Below are the code and all the weights of a small trained network. Each question names an input and a class and asks about switching units off, where a switched-off unit gives its printed mean instead of its output.

import numpy as np


def w(rows, s, z=0):
    codes = np.array(rows[::2]) - 128.0
    scale = np.full(codes.shape[1], s)
    scale[-1] = z or s
    return codes * scale


def f(y):
    return y / 2 * (1 + np.tanh(0.7978845608 * (y + 0.044715 * y**3)))


def log_softmax(a):
    a = a - a.max(-1, keepdims=True)
    return a - np.log(np.exp(a).sum(-1, keepdims=True))


def net(x, mask):
    res = np.array(x, float).reshape(1, 4) / 4 @ E
    y = f(res @ A[0][:, :-1].T + A[0][:, -1])
    res = res + np.where(mask, y, B[0][:, -1]) @ B[0][:, :-1]
    return log_softmax(res[-1] @ U[:, :-1].T + U[:, -1])


A, B = {}, {}
E = w([
[92,47,254],'x0',
[113,131,127],'x1',
[183,222,246],'x2',
[122,129,128],'x3',
],0.0061)
A[0] = w([
[80,159,122,197],'neuron 1',
[75,135,163,226],'neuron 2',
[129,199,176,60],'neuron 3',
[86,215,185,85],'neuron 4',
[49,42,188,145],'neuron 5',
[213,177,161,103],'neuron 6',
[76,18,41,86],'neuron 7',
[104,253,50,64],'neuron 8',
[121,102,107,68],'neuron 9',
[198,156,2,136],'neuron 10',
[90,51,199,52],'neuron 11',
[127,185,178,41],'neuron 12',
[96,83,89,255],'neuron 13',
],0.0098,0.0068)
B[0] = w([
[151,149,152,179],'neuron 1',
[181,130,161,227],'neuron 2',
[88,98,193,145],'neuron 3',
[98,112,193,157],'neuron 4',
[195,45,148,232],'neuron 5',
[109,127,224,169],'neuron 6',
[57,139,203,210],'neuron 7',
[165,2,144,171],'neuron 8',
[92,102,133,113],'neuron 9',
[186,55,176,209],'neuron 10',
[148,36,93,172],'neuron 11',
[74,106,130,133],'neuron 12',
[136,186,179,254],'neuron 13',
],0.027,0.0062)
U = w([
[132,65,128,72],'0',
[47,100,164,180],'1',
[144,128,148,254],'2',
[146,130,149,202],'3',
[154,160,111,118],'4',
[7,151,68,51],'5',
[49,142,94,21],'6',
],0.016,0.0068)

Each question gives the input, the list of numbers given to net, and the class t.
The units are the neurons (one row each of A and B). Each row of codes is followed by its name. A weight is (code - 128) times the scale printed after its matrix; where a second scale follows, it is the last column's (A, B and U).
mask holds one flag per neuron, in row order. A switched-off neuron (its flag False) gives its mean, the last column of its row in B, instead of its output. The means were averaged over made-up inputs and are rounded, as every weight is.
A unit's drop is (log p(t) with every unit on - log p(t) with that unit switched off) / (log p(t) with every unit on - log p(t) with every unit switched off).
The circuit of an input: a set's keep is (log p(t) with only the set's units on - log p(t) with every unit switched off) / (log p(t) with every unit on - log p(t) with every unit switched off). Starting from the 12 units with the biggest drops (on a tie, the unit counted first), units are removed one at a time, each time the one whose removal leaves the highest keep (on an exact tie, the one counted first), for as long as the keep stays at least 0.8.
circuit, biggest first: the units of the circuit, biggest drop first
top k neurons: the k neurons with the biggest drops, biggest first
drop of u: that unit's drop, to one decimal
input [-5,3,6,5], class 1: top neuron => neuron 5
input [8,7,2,7], class 0: top 2 neurons => neuron 11; neuron 5
input [-7,0,2,-2], class 0: top 2 neurons => neuron 8; neuron 10
input [7,-4,8,3], class 1: top 4 neurons => neuron 4; neuron 3; neuron 6; neuron 12
input [-5,-2,6,4], class 1: top 2 neurons => neuron 5; neuron 6
input [7,-4,5,4], class 0: circuit, biggest first => neuron 11; neuron 13
input [-4,4,-7,2], class 1: top 2 neurons => neuron 7; neuron 5
input [6,0,1,-6], class 0: top 2 neurons => neuron 5; neuron 11
input [-6,2,2,-4], class 0: top 3 neurons => neuron 8; neuron 10; neuron 13
input [-5,-7,-8,3], class 1: top 2 neurons => neuron 7; neuron 5
input [8,8,6,3], class 0: top 2 neurons => neuron 11; neuron 5
input [-7,-1,1,0], class 0: top 2 neurons => neuron 8; neuron 10
input [-7,3,-4,-5], class 0: drop of neuron 8 => 1.4
input [2,0,-7,7], class 1: drop of neuron 7 => 1.8
input [1,-3,-7,-1], class 1: circuit, biggest first => neuron 7
input [2,-2,2,2], class 4: drop of neuron 10 => 0.2
